Below is a small trained network, with its code and all its weights. Each question gives an input and a class and asks what happens when units are switched off, that is, made to give their printed mean instead of their output.

import numpy as np


def w(rows, s, z=0):
    codes = np.array(rows[::2]) - 128.0
    scale = np.full(codes.shape[1], s)
    scale[-1] = z or s
    return codes * scale


def f(y):
    return np.maximum(y, 0)


def log_softmax(a):
    a = a - a.max(-1, keepdims=True)
    return a - np.log(np.exp(a).sum(-1, keepdims=True))


def net(x, mask):
    res = np.array(x, float).reshape(1, 4) / 4 @ E
    y = f(res @ A[0][:, :-1].T + A[0][:, -1])
    res = res + np.where(mask, y, B[0][:, -1]) @ B[0][:, :-1]
    return log_softmax(res[-1] @ U[:, :-1].T + U[:, -1])


A, B = {}, {}
E = w([
[160,187,159,158,146,186,49,55,136],'x0',
[78,185,105,227,183,69,132,171,251],'x1',
[151,91,50,194,103,130,59,156,94],'x2',
[185,98,80,136,74,174,195,89,247],'x3',
],0.012)
A[0] = w([
[74,178,220,61,174,109,191,97,167,65],'N0',
[80,229,113,228,190,46,119,195,241,3],'N1',
[90,199,221,59,166,87,178,114,181,75],'N2',
[167,216,198,201,167,210,41,2,110,70],'N3',
[36,163,212,126,216,50,41,185,4,53],'N4',
[129,117,36,211,67,84,48,147,123,15],'N5',
[100,157,196,90,147,133,165,97,195,54],'N6',
[83,48,116,109,93,43,214,218,81,76],'N7',
[131,107,58,220,125,119,65,170,118,40],'N8',
],0.0068,0.0042)
B[0] = w([
[105,81,70,171,142,174,121,161,79,196],'N0',
[190,129,238,2,66,152,108,128,74,247],'N1',
[98,74,52,193,159,187,101,153,82,198],'N2',
[38,152,107,65,149,50,71,189,169,232],'N3',
[158,80,123,150,67,174,210,60,229,255],'N4',
[82,67,81,151,132,182,118,147,103,179],'N5',
[113,56,99,163,141,189,127,139,108,174],'N6',
[78,188,115,76,164,89,51,185,180,195],'N7',
[112,78,98,179,174,175,125,156,84,177],'N8',
],0.0087,0.014)
U = w([
[154,118,173,54,79,147,119,115,30,131],'0',
[105,93,91,189,164,159,125,149,60,117],'1',
[142,103,111,156,81,149,163,88,252,124],'2',
[77,154,110,103,170,77,104,170,175,105],'3',
[142,156,138,159,148,115,154,123,117,249],'4',
[149,156,137,173,139,102,143,105,106,106],'5',
[147,146,137,167,149,85,145,105,93,106],'6',
[164,157,140,154,157,114,135,105,105,105],'7',
],0.016,0.02)

Each question gives the input, the list of numbers given to net, and the class t.
The units are the neurons (one row each of A and B). Each row of codes is followed by its name. A weight is (code - 128) times the scale printed after its matrix; where a second scale follows, it is the last column's (A, B and U).
mask holds one flag per neuron, in row order. A switched-off neuron (its flag False) gives its mean, the last column of its row in B, instead of its output. The means were averaged over made-up inputs and are rounded, as every weight is.
A unit's drop is (log p(t) with every unit on - log p(t) with that unit switched off) / (log p(t) with every unit on - log p(t) with every unit switched off).
The circuit of an input: a set's keep is (log p(t) with only the set's units on - log p(t) with every unit switched off) / (log p(t) with every unit on - log p(t) with every unit switched off). Starting from all 9 units, units are removed one at a time, each time the one whose removal leaves the highest keep (on an exact tie, the one counted first), for as long as the keep stays at least 0.8.
circuit, biggest first: the units of the circuit, biggest drop first
unit that matters most: the unit with the biggest drop
k most important neurons: the k neurons with the biggest drops, biggest first
drop when u is switched off: that unit's drop, to one decimal
input [-2,-2,-1,-5], class 2: circuit, biggest first => (N4, N1)
input [-4,-3,2,-4], class 2: 2 most important neurons => (N1, N4)
input [4,0,-3,-1], class 3: unit that matters most => N3
input [-4,5,1,5], class 0: circuit, biggest first => (N1, N4)
input [2,-6,8,-7], class 1: 3 most important neurons => (N1, N8, N5)
input [-8,-4,0,0], class 3: 2 most important neurons => (N7, N1)
input [6,2,-7,6], class 1: circuit, biggest first => (N4, N2)
input [7,-6,-5,-8], class 2: 2 most important neurons => (N4, N1)
input [1,-4,-2,-8], class 2: 2 most important neurons => (N4, N1)
input [6,-4,0,0], class 3: circuit, biggest first => (N3, N1)
input [6,1,-8,-6], class 1: 2 most important neurons => (N2, N0)
input [8,6,2,-8], class 2: 2 most important neurons => (N4, N7)
input [-8,-6,-8,-8], class 1: circuit, biggest first => (N2, N1)
input [1,-4,5,-1], class 1: unit that matters most => N1
input [-8,8,-1,-8], class 0: 2 most important neurons => (N1, N3)
input [-8,1,0,7], class 3: 2 most important neurons => (N4, N7)
input [3,5,-7,-6], class 1: 3 most important neurons => (N2, N0, N6)
input [0,0,2,3], class 4: 2 most important neurons => (N4, N1)
input [-2,7,-2,-6], class 0: drop when N1 is switched off => 1.3
input [-2,-1,-4,-7], class 2: unit that matters most => N4
input [0,7,7,-6], class 0: drop when N1 is switched off => 1.4
input [-2,1,-6,3], class 1: drop when N4 is switched off => 0.2
